Rows near named flat spaces through zero (a row that begins with a name and a colon came from that space):
q469_q320: [ -6   5  -6 -33  -2  23  -1   0  -8 -25 -31  26   7   0  -4  -5  17  -5
  11 -22 -13  -3 -12   8  -7 -25]
q469_q320: [ 22  27 -43  24  28 -20  25 -16 -36   0 -29  10  -9  13  11  -9 -51  -5
  -3 -28  17 -46  58 -20 -16  39]
q725_q42: [ 16  10 -44 -18  12 -35   8  -5   3  37 -20  -3 -27  15  -8 -35  -6  23
  10 -37  43   5  56  -9 -20  27]
q489_q266: [-22 -15   8 -15  10  29 -22   4  -5   0 -16   2   5 -17  11  27   2  10
   3   8  -1 -18  -9  -4  13   1]
q982_q417: [ -1   4  -6 -40 -36  11  16   1   6 -32   7  21   0  22 -18  -6  22  -6
  36 -36 -16  20 -21  15  -9 -24]
q751_q195: [ -8  29 -26 -31  15 -18   8  23 -11 -16 -22 -22  32  11 -16  -4  11  28
  22 -37  47  23  29  -1 -12  33]
q982_q417: [  1 -38   1  -1 -20   0   9 -22  25  20  13   8 -40   4  28 -10  16 -10
  11   4   4 -16 -34   1  29 -41]
q489_q266: [ 10  20 -20  -2  -3 -13  35  -2  -1 -35 -22  -6  18  -2  17 -10   8  -8
   8   3  -3   1 -14   5  10 -28]
q725_q42: [  0 -20  -5  23   5   8   6  -2   7 -27  -3   2   9   7  27   0   9 -25
   5   9  15 -20 -16  -8  22 -13]
q647_q657: [ -9  14   9   3   5   2  13  -6 -15   2 -11 -19   6 -35  22  32 -20  15
 -12  33 -26 -20 -24   3  22 -15]
q647_q657: [-24 -50 -10  37  33  18  -4  -4   2  -9 -15 -25   3 -14  75  40  -8  -6
   9  31  54 -71 -18 -30  65   6]
q489_q266: [ 11 -29  -6   8   6  -2 -10 -11  13   8  -1  34 -24  39  -3 -52  29 -34
  -2 -42  38  -5   6  -5 -10 -12]
q751_q195: [ -9  17   2 -27  13 -24  10  23  30 -14 -41 -43  43 -33  14 -25  67  20
 -15  35  22  55 -40  19  23 -55]
q469_q320: [  3  14  19  17  17 -44 -15  -9  -5 107  27 -43 -41 -33 -12   9 -45  53
 -43  31   3   6  35  -5  -8  43]
q982_q417: [ 27 -25  -9  41  -9 -32 -17  13  52  25  41 -21  -8  12 -10 -33  11  -8
  -9  41  16  47  40  -9 -10  25]
q751_q195: [-14   7  15  16  38  -7  -5  11 -15  -6 -19 -18  30  -4  11  -5  16  -2
 -24  -3  43  -7 -13  -4  13   3]
q751_q195: [ -6 -21  17  35   1  12   1 -24 -19  26  26   2 -33  -8  27  39 -48  -5
  -8  16 -15 -59 -12 -13  24  12]
q725_q42: [ -2 -11  35  14   6 -15 -19   4  16  29  23  -7  -3   7 -16 -29  31  -7
 -29   3  21  29 -18   8  -3 -10]
q982_q417: [ -3   8  -7 -27 -16   8  -3   3  -9   1  10  10  -6  12 -24  11 -12  14
  23 -28  -9   7  18   2 -20  23]
q982_q417: [-14   8  -2 -31  -3  15 -10  -8 -30  28   3  13 -24   3 -19  29 -36  28
  16 -38  -7 -24  23  -3 -17  36]
q489_q266: [ -3  -9   6   3  29 -32 -18  -2  11  67  -6 -23 -22  -6   1 -30  16  23
 -30  -3  53   9  14  -5   2   9]
q725_q42: [ 14  -1 -17   6  19  -8  -3 -10   4  17 -32   8 -13 -11  12 -27   1  -4
 -21  10   2  -9  20  -6  -4 -11]
q982_q417: [  7  -7 -37 -13 -28  17  17  -9   4 -21  -4   8 -15  -8  19  32 -31   6
  39  15 -38 -23  16  -8   9   3]
q469_q320: [  1 -14   8  14  -8  -5  -5  -1   7  13  32  -2 -12  15  -6   2  -6  -4
   5  -5  11   1   4  -4   0  17]
q489_q266: [  1 -15  -7   1   7  21  -1 -14  -7 -14 -23  31 -10   7  16  -9   4 -24
   0 -14  -3 -32  -8  -4   5 -21]
q725_q42: [ -2  46 -16 -20  10   7  13   3 -30 -14 -42 -11  22 -42   3  34 -35  29
  -6  25 -45 -10  16   3  -7   6]
q469_q320: [ -9 -20   2 -52 -36  26 -10   9  28 -28   2  26   2  16 -19 -13  51  -7
  35 -24 -12  37 -29  17  -6 -37]
q489_q266: [ 11  -2 -11  -8 -23  20  25  -8  -3 -65  -7  46   9  36  -2 -23  22 -48
  26 -40 -15  -7 -26   9  -7 -39]
q751_q195: [  2  20 -33 -17 -14 -22  30   4  -1  -1   2 -34   1 -10  10  28 -26  37
  32   7   2   3  18  -3  11  21]
q751_q195: [ -2 -20  21  14  13   3 -14  -1  21   8 -13  -2   3 -18  18 -21  35 -15
 -31  34   2   7 -32   5  18 -42]
q751_q195: [ 25  57   6  28 -18 -16  40   8 -18 -63  15  -1  46   6 -24  -2 -17 -27
  -9  14 -54  29  -8  15 -23  -7]
q725_q42: [ -4 -24 -25   8 -14  44  11  -5  -4 -62 -12  20  10  -1  38  41 -20 -25
  37  16 -28 -49  -9 -13  26  -8]
q469_q320: [ 14  -4   6  27 -20  -4   1   4   0 -19  53  17   0  49 -31 -10 -11 -29
  16 -32   6  12  18  -3 -24  36]
q751_q195: [-13  -5  -4 -18  -4   0   4  -4  -3  19   1 -14 -14 -11  12  23 -10  25
  14  -2   8 -14  -7  -2  16   4]
q647_q657: [ 15 -28 -26  38 -20 -11 -12  24  44  -9  49 -36  10   6   4  22 -18   5
  28  56   6  27  50 -21   5  57]
q647_q657: [-40   8  21 -24  20   4  14   4 -27  -6 -17 -29  22 -13  24  34  14  25
   7 -22  42 -25 -55   5  39 -14]
q647_q657: [  9  38  15  34  30 -20  -5  18 -18  -8  -3 -18  41  -7 -22 -10  -9  -4
 -40  17   2  23  23   0 -23  28]
q469_q320: [  5  25  29  17  -4   0  -6  10 -16 -13  27   7  21  11 -38   0 -10 -13
 -18  -5 -24  23   2   9 -29  18]
q725_q42: [  3 -55 -16 -11 -15  41 -49  -1  34  15   2  36 -33   2  -3   0   3  -8
  17  16 -21  -4  37 -13 -12  12]
q489_q266: [ 25 -19 -30  47  21 -24  -3 -10  15  28  -4  -7 -23   1  25 -21 -23 -10
 -16  28  23 -21  50 -24   3  24]
q489_q266: [ 28  -1 -48  31  -7 -19  31   7  23 -51  -5 -12  21  14  25 -13  -2 -23
  24  23   9   5  25 -12  10   3]
q982_q417: [ -4  15  -3  -7  10   5  -7  -2 -23  15  -8   4  -6  -7 -10  16 -29  16
  -4 -10  -8 -15  25  -5 -14  28]
q725_q42: [  6   8  -7 -19   4  -9 -16   0   4  37  -9   2 -17  -8 -20 -15  -3  21
 -10  -4  -4  18  31   1 -23  13]
q489_q266: [ -6  31  30 -20 -21   8  11  -5 -26  -2  17  11   1  -5 -28  19 -16   7
  -4 -14 -49   8 -27  19 -16 -11]
q982_q417: [-23  -5   4 -19   6  23   6 -14 -27   1 -17   6 -11 -12  24  35 -17  11
  11 -16  -1 -49 -26  -3  23  -9]
q982_q417: [  8  64  -3   9  34   1  16  12 -40 -54 -57   3  61 -24  -8  -4  -9 -11
 -35  12 -31   3   7   8 -22  -8]
q647_q657: [  2  23   8  34  13  -6  15  -6 -19   4  -4 -30  11 -45  27  41 -45  12
 -27  61 -39 -26  -6  -5  20   3]
q647_q657: [  1 -18  -7 -14  -3  14 -14   2  18  -8 -15  17  -2   4   0 -18  26 -10
   6  -2   1   9   0   1  -3 -18]
q725_q42: [ -3  26   1  11   9  13  24  -4 -26 -41 -29  -4  29 -30  26  29 -19  -7
 -11  30 -38 -28 -26   3  18 -24]
q469_q320: [ 6 -7  1 17 -8 -6  2  2  6 -3 25 -2 -2 17 -5 -2 -4 -9  6 -4  8  4  6 -4
 -2 15]
q647_q657: [-15 -39 -13  -6   6  11 -28  30  37 -26   1 -15  28  17   7  -6  48  -3
  28   2  58  26   8 -10  14  15]
q647_q657: [ -8 -29 -10  29  21   5 -18  18  18 -18  -2 -22  25   0  26  10  11  -7
   5  27  42  -7  12 -19  23  23]
q469_q320: [  2 -10  14  31   4 -38  -6   1  22  63  37 -53 -19 -24  11  10 -16  31
 -23  52  16  15   8  -6  19  22]
q751_q195: [ 50  -4 -76 -34 -58 -19  10   8  65 -13   2  16 -22  15 -27 -44  12   4
  50  16 -43  70  73   3 -41   0]
[-28  23  39 -48  -8  -6  -5  14  -7  18  10 -19  14  -6 -33   5  32  34
  -2 -26   9  42 -41  25  -5 -13] -> q489_q266
[-23  -7   3 -29  51   0  -5 -18 -14  38 -78   1 -14 -31  42 -26  38  15
 -34 -16  48 -38 -36   2  31 -55] -> q489_q266
[-30  25  32 -44  -8  11  -2  12 -17   0  -1 -17  21 -23 -18  32  12  33
   2  -5 -17  20 -41  20   4 -13] -> q489_q266
[ -8 -11   4   8   1  34 -12   5   1 -30 -13   6  18 -23  19  29  -5 -11
  -2  40 -33 -16 -12  -4  14 -11] -> q725_q42
[-11 -16  35 -27 -31  15 -26   5  13  21  42  17 -17  17 -41  -1  20   3
   9 -22 -15  34 -18  15 -19  -1] -> q469_q320
[  3 -37  -6   5 -13  27 -20   4  16 -27  17  35  -4  39  -9 -14  18 -35
  25 -26  13  -2  10  -8 -10   9] -> q489_q266
[ 22  33  -4   0 -19 -39  40  -2   3 -15  14  -5   7  23 -20 -37  15 -10
   2 -24   1  37 -11  17 -15 -20] -> q489_q266
[-14  -3   8   0  21   6  -4  -5  -8  15 -27 -14   1 -33  28  17  -2  13
 -19  27   0 -24 -19  -2  24 -17] -> q469_q320
[  9 -22 -10  17  17  21 -23   1  19 -14 -37  17   7 -20  22 -17  16 -24
 -21  43 -16  -7   9  -8   4 -24] -> q647_q657
[  3  35  42 -19 -18  -6  13 -20 -32  25  21  29 -23  11 -43 -16  -7  -4
 -22 -45 -40  10 -33  26 -30 -25] -> q489_q266
[-17  -3  27 -14 -13  -3 -29  24  12  24  44 -26   8   3 -36  20   6  30
   8   2  10  44   7   5 -12  40] -> q489_q266
[ 12  -2 -18  10  -7   7  -3  -6 -14  -1  19  23 -17  28 -17   6 -38  -9
  19 -30  -3 -19  46 -13 -25  46] -> q751_q195
[ -9 -25  27  40  -1  23  -6   0 -10 -32  36  13  12  27   7  17  -4 -39
   3  -9  10 -27 -26  -7  14   9] -> q469_q320
[-18 -34  32   3  12  -1  -6 -23   1  48   5   2 -38  -1  26 -11  20  -3
 -20 -14  33 -32 -51   2  32 -37] -> q982_q417
[ 10  24  17  33  55  -6 -13  -4 -35  -3 -39  30  19  14 -15 -52  10 -37
 -59 -32  25 -14  14  -2 -30  -1] -> q647_q657
[-28 -32  32 -48 -11  34 -38 -18 -11  61  13  36 -56   7 -21  12   1  18
   6 -49  -3 -22 -17   6  -8  -2] -> q469_q320
[-31 -42  33 -25 -19  52 -57  20   9  -4  40  24   2  23 -35  28  18  -2
  27 -25   2  13  -3  -1 -14  32] -> q489_q266
[ 24  14 -15  28  -2 -19  21 -12  -4   2   4   0 -10  -1   6  -8 -28 -10
 -10  15 -19  -9  19  -5  -6   4] -> q489_q266
[ -1 -30 -11  16   7   5  -2 -10   2   5   4   9 -19  17  22  -1  -5 -13
  11 -14  30 -33   5 -15  15   9] -> q647_q657
[ 12  35 -11 -56 -28  13  32 -30 -29 -10 -32  55 -30   5 -21 -18  -7  -5
  12 -53 -61 -11 -18  23 -28 -51] -> q982_q417
[ 13 -38 -20  19   8   6 -25   4  24  -6   2  25  -8  36  -2 -39  22 -32
   8 -19  39   1  35 -16 -13  17] -> q647_q657
[ -6  22  14  29  34 -19  -5  21 -19 -10   4 -25  41  12 -13  -5   2  -1
 -21 -11  46  11  13  -5  -8  38] -> q647_q657
[ 47   5 -14  21  -5  10 -17 -18  15   6 -27  55 -23 -14 -18 -51 -10 -39
 -43  39 -83  12  42   3 -46 -29] -> q647_q657
[  8  13   3   2   1  -9  -2   3  -4   2   5   8   4  14 -23 -20   3  -6
  -8 -18   2  17  14   4 -22  10] -> q647_q657
[-22   1   7 -17  32  -2 -14  14  -9   6 -26 -15  20  -1   2  -7  28  15
  -7 -23  54   2  -7  -1   8   6] -> q751_q195
[-23 -13  13 -13  14   8 -54  42  26  16   9 -39  34 -20 -21  20  23  37
  -1  35  26  50  28  -5  -6  47] -> q725_q42
[ 24   8 -18  27  -7 -12  17  14  29 -51  -8 -11  37  -4  10 -22  22 -26
  -3  45 -16  33   1   2   2 -23] -> q982_q417
[-24  -4  39 -30   2   6  -4  -6 -14  16   5  14  -9  18 -14 -15  37  -1
  -4 -56  30   1 -53  17   4 -30] -> q982_q417
[ -3 -23 -63 -23  -9  39  -8   8   6 -38 -28  12   1  -4  24  44 -30  12
  59   8 -10 -34  55 -25   6  39] -> q725_q42
[ -5 -26 -11   2   5  13 -23  21  31 -22 -10 -10  24  -4  10  -3  31  -5
   9  28  18  20   8  -7   9   2] -> q647_q657

Rows near named flat spaces through zero (a row that begins with a name and a colon came from that space):
q330_q562: [ -9  -5 -19 -11  10  11  13 -23  -6   5  14 -24 -16   9  13 -15 -18   5
 -29   1  29 -30 -30  -9  -8 -40]
q288_q115: [-16 -13  30 -32  -1 -11  -3   5   7 -21 -43 -61   0   2  42  15  17   2
  -3  13 -20 -11  -6  13   3  34]
q288_q115: [  6  11  -8  10  24  17 -14  13 -15  11  -6  -1   0  13  -1 -20 -16 -28
  29   7   3  10  21 -13   9  17]
q20_q467: [ 14  19 -15  27   2  20 -20  25  -9   6   5  73  24   8 -47 -28  -9 -31
  40  -4   7  32  55 -25  14  31]
q712_q578: [  2  26  19  12   7   1 -33   0  17   1  28   1   6 -23  10  28 -44  -3
 -30   7  -2  -8 -17  13  -4   7]
q48_q630: [ 19   6  12  -2  17 -21  10   3  -7 -12  -5 -20  -9   0  23  18  20  -3
  28   1 -24  15  -6  24   9  12]
q288_q115: [-26  -9  12 -12 -39  -8  -3 -11  28 -12  11   5   3 -24  -3  25 -11  40
 -58  -4   8  -8 -28  11 -16 -17]
q712_q578: [-27 -24  -5   1 -14  19  -5  -4   4  37 -12 -31  -7  -2  -4  -9 -10  11
 -30   6   7 -24  -6 -17 -19 -25]
q330_q562: [-25  20   3 -46   1   4  -6 -27  16 -64  18 -17  -1   1  39   1 -49  13
 -65   5  49 -27 -48   7   4  -3]
q20_q467: [-11 -20 -10 -23  -6 -20  39  -1 -14 -22 -21 -32 -28  12  21  -1  36  29
  22  -6  -7  36 -18  22   4 -13]
q712_q578: [  9  12 -18  38  29  25 -19   3 -14  55  26  -8 -14  -2 -10  -9 -41 -20
   5   7   5  -3  -1 -12  -9 -29]
q288_q115: [-23 -11 -26 -16 -49   7  19  -5   9 -34   5  76  17   6 -47 -29  12  27
 -21 -20  39  16  15 -21   1 -10]
q330_q562: [ 26   8   8   1 -16 -26  16 -13  13 -26  23  53  17 -10 -17  20  30   9
  -4 -16  -7  -7  -1  12   5   0]
q712_q578: [-36 -32  20 -28 -22  10  -9  -7  17  10 -40 -56   6  -1  20   0   4  11
 -45  13   1 -49  -7 -14 -16   6]
q48_q630: [  9  -5  47 -11 -19 -35  -4 -12  32 -12   0 -20  13 -30  23  57  23  20
 -37   1 -35 -35 -24  29  -9  12]
q712_q578: [ 19   5 -29  18  23   9  14  -1 -24  19  14  16 -12  17 -15 -25   2 -17
  33  -5   9  10  10 -12   5 -22]
q330_q562: [ 13 -10 -14   0  -7   2  18  -8  -5   1  -2  35  12  14 -25 -22  29  -9
  10 -10   9 -18  20 -21   3  -6]
q48_q630: [ 13  -7 -24   5   7   4  23 -10 -15  10   6  16  -5  16 -15 -23  19  -7
  17  -9  10  -8   7 -14   2 -23]
q288_q115: [-32   7   9   3 -14   3 -23  21  10  -4   0 -16 -13 -21   8  20 -39  26
 -14   7  -4  50 -14  21  -6   8]
q712_q578: [ 20  17   2   8  22  -4  -5   6  -9  -5   5   5   1   5   6   1  -1 -20
  27   2  -8  10   9   5  11  16]
q48_q630: [ 38 -12  33  -4   1 -50  29 -15   8  -6  -5 -21   1 -12  23  47  67  10
  14  -7 -51 -23 -16  34   0   1]
q20_q467: [ -1  12 -18  20  18  10  -6  20 -19  13   5   1 -18   4  -5 -11 -21  -6
  36   2  -1  52   8   5   6  -1]
q48_q630: [ 24  -3 -14 -10   3  -1  24 -38   2  -7  23  28  13  13 -10 -16  19 -12
 -26 -11  26 -68  -9 -22  -1 -30]
q20_q467: [-12 -11  22 -13  15 -12   1 -15   6  16  -5 -94 -28 -12  56  34 -11  18
 -32  14 -18 -28 -52  27 -15 -24]
q330_q562: [ 16 -31 -47  66   0  24  20  -5 -23 115  27  23 -20   1 -65 -27  15   0
  18 -12  -6 -12  17 -34 -29 -86]
q20_q467: [  6   0  -3 -13 -24  -4  10 -20  15 -26  14  53  25   0 -23  -7  14   4
 -30 -13  22 -34   4 -15   1  -4]
q288_q115: [-21  10  10   3   9  12 -30  22   0   4 -11 -30  -7  -7  17   6 -38  -3
   3  15  -5  30   1   8   1  23]
q330_q562: [ 32 -25  -4 -14  20 -20  44  -9 -24   0 -36 -26  -4  31  14 -17  78 -20
  55  -5 -24 -22  17  -4  12   5]
q48_q630: [ 19   7  13  -5  14 -30  17 -10  -1 -17  11 -25 -15  -7  30  31  16  11
   7  -3 -21   6 -30  34   3  -7]
q712_q578: [  4 -11 -38  17  -3   6  28   0 -20  20  12  30 -16  12 -32 -26  15   9
  26 -14  11  29   8 -10  -2 -38]
q20_q467: [-42  -5 -28  10 -11  22  -3  -4  -1  27  27 -23 -36 -12  -2  -4 -58  39
 -43   1  30  27 -42   4 -22 -61]
q712_q578: [ 22  11  -9  -3   5 -17  21   2 -10 -33   6  36   2  10  -7  -4  26  -3
  36 -12  -2  30  10  11  17  12]
q20_q467: [ -2 -26  11 -15 -24  -8  13  16   0 -11 -51  13  22  13 -16 -14  61  -5
  34  -3 -21   4  45 -13   8  41]
q330_q562: [-17  14  16   0 -14   9 -34  27  12 -17 -13  22  19 -10  -9   4 -23  -5
   2   7  -3  31  26  -1   7  48]
q330_q562: [  5  27  48 -17  -7 -35 -22  17  23 -61  -5   3  16 -25  31  52   0  10
   3   4 -31  36  -6  45  16  64]
q48_q630: [ -7  -7  -4   8  -6  -4   6   5  -2  11   2  -8 -14  -7  -2   8   2  17
   5  -2  -9  24  -8  11  -6 -14]
q288_q115: [-26  10   6  -4   8  25 -36  22  -1  -1 -20 -22   3   2  11 -12 -42 -15
   1  17   8  17  14  -9   4  34]
q48_q630: [ -7  -2  31  -2 -11  -2 -26  20  14   0 -29  -8  20 -11   3  16   6  -8
   4  10 -25   1  24   1   1  46]
q20_q467: [-13   0 -16  21   5  18 -11  29 -17  24 -12   1 -12   5 -16 -18 -15  -4
  37   4  -5  55  24  -5   2   7]
q288_q115: [ 15  10 -10  19   5  25 -17 -27  11  32  41  38  22  -4 -28 -14 -32 -23
 -49  -2  32 -76  -1 -37 -13 -32]
[ 28  16 -12  -6   4 -15  21  -9  -6 -41  18  56  11  12 -14 -10  22  -9
  21 -15  12   8   9   1  18   7] -> q20_q467
[ 35  34 -40   0  37 -25  45  -3 -37 -56  38  38 -32  22   8 -13   9   2
  67 -20  15  80 -17  33  30 -17] -> q20_q467
[-17   3  -3 -42   4   9   3 -12   0 -48 -17 -14   7  21  25 -24 -10  -9
 -19   5  34 -23  -7 -12  12  19] -> q330_q562
[ 22 -14  -8 -17   4  -6  29 -15 -10 -13 -17  15  14  26  -6 -25  51 -20
  21  -8   5 -36  20 -20  10   5] -> q288_q115
[-13 -20 -18   9 -28   0  19 -19   8  25  25  12 -13 -12 -23   4   0  37
 -40 -12  13 -11 -26  -2 -22 -60] -> q48_q630
[ -5  26 -18  36  25  27 -31  15 -11  35  32   2 -17  -8  -8  -5 -67 -10
   5   8  12  35  -4  -1  -4 -17] -> q20_q467
[-18 -36  19  14 -51  -9  -1   6  25  40 -15   4  10 -28 -30  27  30  36
 -27  -5 -31  -8   7   0 -25 -12] -> q48_q630
[ -8   3  21 -11  -7  -3 -15  -2  16 -12  -5 -14   9 -11  15  17 -10   3
 -25   6  -3 -17  -9   6  -3  16] -> q712_q578
[ -8 -20 -16 -38 -39 -22  50 -30   8 -53   4  36   3   9 -11 -10  45  38
 -27 -23  27 -11 -20   1   2 -27] -> q20_q467
[-22   4  13 -32   4  11 -18  18  -1 -39 -42 -22  12  16  24 -17  -8 -18
  12  14   7  11  21  -7  16  58] -> q330_q562
[ 26   0 -27 -10  10 -13  41  -5 -24 -31  -2  37  -3  29 -12 -29  46 -10
  51 -16   9  21  17  -4  20   0] -> q712_q578
[ 40  42  11 -31  53 -18   6 -29  -6 -65  24 -14   4  16  55   7 -11 -35
   0   4  17 -41 -30  17  26  20] -> q48_q630
[ 11  -2  -8 -38  12  -1  24 -29  -5 -40  -7  -1  11  28  17 -27  21 -19
 -11  -3  30 -55  -6 -18  12   2] -> q712_q578
[ 18   4 -47   7   7   6  36 -21 -20  -4  36  50 -11  20 -29 -35   5   0
  10 -19  37   2  -5 -16   4 -49] -> q712_q578
[-33  21  22  -2   3  10 -44  21  13  -9  -1 -39  -9 -22  31  26 -64  11
 -24  19  -2  35 -19  23  -3  26] -> q330_q562
[ 16  -2   4   1  11  -1   1  10 -10   1 -23   5  12  14  -3 -12  27 -25
  37   2 -14  -1  31 -10  11  29] -> q48_q630
[ -4 -12  28 -28   7  -4  -6   5   2 -14 -48 -48  12  11  32   1  25 -18
  10  14 -18 -27  14  -3   7  45] -> q712_q578
[ 15   5  -2  14  -9 -13   9 -13   9   4  32  29   0 -15 -15  19   3  15
 -16 -11  -2  -6 -16  10  -7 -26] -> q330_q562
[ 37 -28 -20  16   4 -27  56 -11 -23  29  -3   6 -18  13 -17  -4  79   7
  51 -18 -29   4   6   6  -2 -40] -> q48_q630
[-27 -16   9  13 -35  -3  -8  18  14  20  -7  -1  -6 -24 -16  22  -2  36
 -12  -1 -19  37  -1  13 -15  -6] -> q712_q578
[  4  -4   6   1 -32  11 -14   1  19  -4  -8  71  48   1 -48 -18  18 -17
 -15  -7  11 -36  46 -37   1  29] -> q20_q467
[ 14  -2  11 -37   1 -17  19  -4  -2 -54 -32   9  20  22  14 -12  47 -17
  25  -3  -1 -13  20  -3  22  45] -> q330_q562
[-18   7  -5 -11  -6  15 -12  -3   6 -15   6   7   5   1   0 -11 -31   2
 -27   3  27  -6  -6 -10  -1   1] -> q330_q562
[ 11 -10  -4 -10  -1 -16  27   0 -10 -16 -16   1  -4  12   2  -5  41   3
  31  -7 -11  14   7   7   9   5] -> q288_q115
[  0 -14  12 -31  13 -11  14  13 -15 -28 -56 -43  -1  25  31 -12  44 -16
  47   8 -19  11  21   4  18  46] -> q288_q115
